Here is a tiny trained network, its code and every weight. The questions are about switching its units off for an input and a target symbol, where a switched-off unit gives its printed mean instead of its output.

import numpy as np


def w(rows, s, z=0):
    codes = np.array(rows[::2]) - 128.0
    scale = np.full(codes.shape[1], s)
    scale[-1] = z or s
    return codes * scale


def f(y):
    return y / 2 * (1 + np.tanh(0.7978845608 * (y + 0.044715 * y**3)))


def softmax(a):
    e = np.exp(a - a.max(-1, keepdims=True))
    return e / e.sum(-1, keepdims=True)


def log_softmax(a):
    a = a - a.max(-1, keepdims=True)
    return a - np.log(np.exp(a).sum(-1, keepdims=True))


def net(x, mask):
    ids = ['ΓΛΞΣΦΨΩαεζηθμπτ'.index(c) for c in x.split()]
    T = len(ids)
    res = E[ids] + P[:T]
    q, k, v = (res @ M[0].T for M in (Q, K, V))
    z = softmax(np.where(np.tri(T) > 0, q @ k.T / 4**0.5, -1e9)) @ v
    res = res + np.where(mask[0], z, O[0][:, -1]) @ O[0][:, :-1]
    y = f(res @ A[0][:, :-1].T + A[0][:, -1])
    res = res + np.where(mask[1:25], y, B[0][:, -1]) @ B[0][:, :-1]
    return log_softmax(res[-1] @ U[:, :-1].T + U[:, -1])


Q, K, V, O, A, B = {}, {}, {}, {}, {}, {}
E = w([
[138,216,98],'Γ',
[124,185,206],'Λ',
[220,174,82],'Ξ',
[229,152,144],'Σ',
[204,146,192],'Φ',
[116,209,166],'Ψ',
[137,121,122],'Ω',
[86,225,134],'α',
[68,219,180],'ε',
[176,184,125],'ζ',
[149,191,168],'η',
[163,155,232],'θ',
[180,207,66],'μ',
[75,247,74],'π',
[172,181,132],'τ',
],0.011)
P = w([
[213,254,177],'0',
[98,148,125],'1',
[134,119,141],'2',
[163,133,132],'3',
[168,143,133],'4',
[174,151,153],'5',
[176,163,145],'6',
[189,164,149],'7',
[181,177,162],'8',
[200,186,155],'9',
[197,189,166],'10',
[188,210,168],'11',
[233,185,186],'12',
],0.0077)
Q[0] = w([
[132,172,140],'h1',
[147,93,136],'h1',
[112,143,125],'h1',
[190,252,170],'h1',
],0.015)
K[0] = w([
[156,166,139],'h1',
[104,117,119],'h1',
[137,123,127],'h1',
[186,249,167],'h1',
],0.017)
V[0] = w([
[41,169,168],'h1',
[209,120,62],'h1',
[86,124,136],'h1',
[72,196,5],'h1',
],0.023)
O[0] = w([
[206,181,117,187],'h1',
[52,128,179,189],'h1',
[172,80,114,3],'h1',
[183,121,253,125],'h1',
],0.023,0.0062)
A[0] = w([
[113,157,135,115],'n1',
[108,29,156,33],'n2',
[111,165,137,93],'n3',
[165,100,60,36],'n4',
[111,161,136,109],'n5',
[110,110,201,78],'n6',
[163,72,101,96],'n7',
[129,87,123,87],'n8',
[155,36,79,51],'n9',
[163,79,62,38],'n10',
[115,165,136,69],'n11',
[110,167,137,92],'n12',
[188,30,119,134],'n13',
[139,118,182,127],'n14',
[161,89,66,46],'n15',
[119,144,132,129],'n16',
[238,81,83,58],'n17',
[245,93,135,7],'n18',
[55,90,115,2],'n19',
[226,45,50,6],'n20',
[118,142,132,144],'n21',
[120,1,60,97],'n22',
[153,39,131,47],'n23',
[135,135,123,28],'n24',
],0.0075,0.0065)
B[0] = w([
[139,102,119,177],'n1',
[90,131,94,131],'n2',
[138,101,119,180],'n3',
[139,60,149,173],'n4',
[139,100,118,183],'n5',
[127,73,48,254],'n6',
[103,183,124,121],'n7',
[49,169,136,109],'n8',
[132,129,150,124],'n9',
[155,66,149,154],'n10',
[134,108,122,160],'n11',
[139,98,118,184],'n12',
[159,101,131,128],'n13',
[176,89,105,241],'n14',
[145,71,147,157],'n15',
[135,111,122,157],'n16',
[190,161,93,217],'n17',
[6,124,191,238],'n18',
[145,214,206,208],'n19',
[56,221,105,168],'n20',
[137,108,122,164],'n21',
[92,167,88,142],'n22',
[39,90,175,121],'n23',
[81,166,138,111],'n24',
],0.021,0.0077)
U = w([
[222,110,158,226],'Γ',
[227,196,51,79],'Λ',
[38,75,174,55],'Ξ',
[65,164,219,95],'Σ',
[82,191,88,120],'Φ',
[232,219,150,127],'Ψ',
[135,146,149,252],'Ω',
[200,183,252,171],'α',
[189,254,152,10],'ε',
[101,117,158,192],'ζ',
[156,182,107,171],'η',
[105,123,43,75],'θ',
[113,50,130,3],'μ',
[130,85,248,4],'π',
[108,127,159,181],'τ',
],0.0051,0.0072)

Each question gives the input, a string of symbols that net reads in full, and the target symbol t.
The units are the heads (4 rows each of Q, K, V and O) and the neurons (one row each of A and B). Each row of codes is followed by its name. A weight is (code - 128) times the scale printed after its matrix; where a second scale follows, it is the last column's (O, A, B and U).
mask holds one flag per unit, heads first, then neurons. A switched-off unit (its flag False) gives its mean, the last column of its rows in O or B, instead of its output. The means were averaged over made-up inputs and are rounded, as every weight is.
A unit's drop is (log p(t) with every unit on - log p(t) with that unit switched off) / (log p(t) with every unit on - log p(t) with every unit switched off).
The circuit of an input: a set's keep is (log p(t) with only the set's units on - log p(t) with every unit switched off) / (log p(t) with every unit on - log p(t) with every unit switched off). Starting from the 12 units with the biggest drops (on a tie, the unit counted first), units are removed one at a time, each time the one whose removal leaves the highest keep (on an exact tie, the one counted first), for as long as the keep stays at least 0.8.
circuit, biggest first: the units of the circuit, biggest drop first
top k neurons: the k neurons with the biggest drops, biggest first
drop of u: that unit's drop, to one decimal
input ε θ Ξ Γ τ π θ, target ε: top neuron	[n17]
input Φ α Γ, target Φ: circuit, biggest first	[h1, n19]
input ε Γ Λ Γ θ Γ α Γ ε Φ ε Λ, target ε: top 3 neurons	[n17, n18, n20]
input π α π π τ α, target π: circuit, biggest first	[n18, h1, n6]
input Ξ ζ Ψ α Ξ Λ Λ η, target Ξ: top 2 neurons	[n6, n17]
input Γ Λ α Γ Ψ α θ τ Λ Γ Φ θ, target Γ: circuit, biggest first	[h1, n18, n14, n6]
input α Ψ Φ θ α Γ Λ Ψ Σ, target α: circuit, biggest first	[h1, n6]
input π ε ε ε α θ Ψ α Ξ, target π: circuit, biggest first	[n18, h1]
input μ Γ Ψ Φ θ, target μ: top 2 neurons	[n6, n14]
input Σ Λ Γ Φ, target Σ: circuit, biggest first	[h1, n19]
input α α α Φ θ, target α: circuit, biggest first	[h1, n18, n17]
input α Λ η α, target α: top 2 neurons	[n18, n6]
input Φ Φ η Ψ Λ α, target Φ: top 2 neurons	[n19, n22]
input Λ Λ α μ η α, target Λ: circuit, biggest first	[h1]
input Λ Γ Γ ε Ω Ψ Ψ Γ π ε Ω α Φ, target Λ: top 2 neurons	[n17, n19]
input Γ Ω Γ α Φ Γ Ψ θ Γ η τ Γ Φ, target Γ: top 3 neurons	[n18, n14, n6]
input Λ θ π Σ Φ ζ ζ Γ Γ τ Γ Ψ, target Λ: top 2 neurons	[n18, n19]
input θ θ α π α θ α μ θ, target θ: drop of n6	-0.1
input Ξ Γ Γ, target Ξ: drop of n13	0.0
input θ Λ π Γ Ξ Γ Γ α Ξ, target θ: drop of n19	0.1
input Λ τ ε ζ α Φ μ Γ, target Λ: drop of h1	0.9
input θ Σ Ψ η ε, target θ: top neuron	[n22]
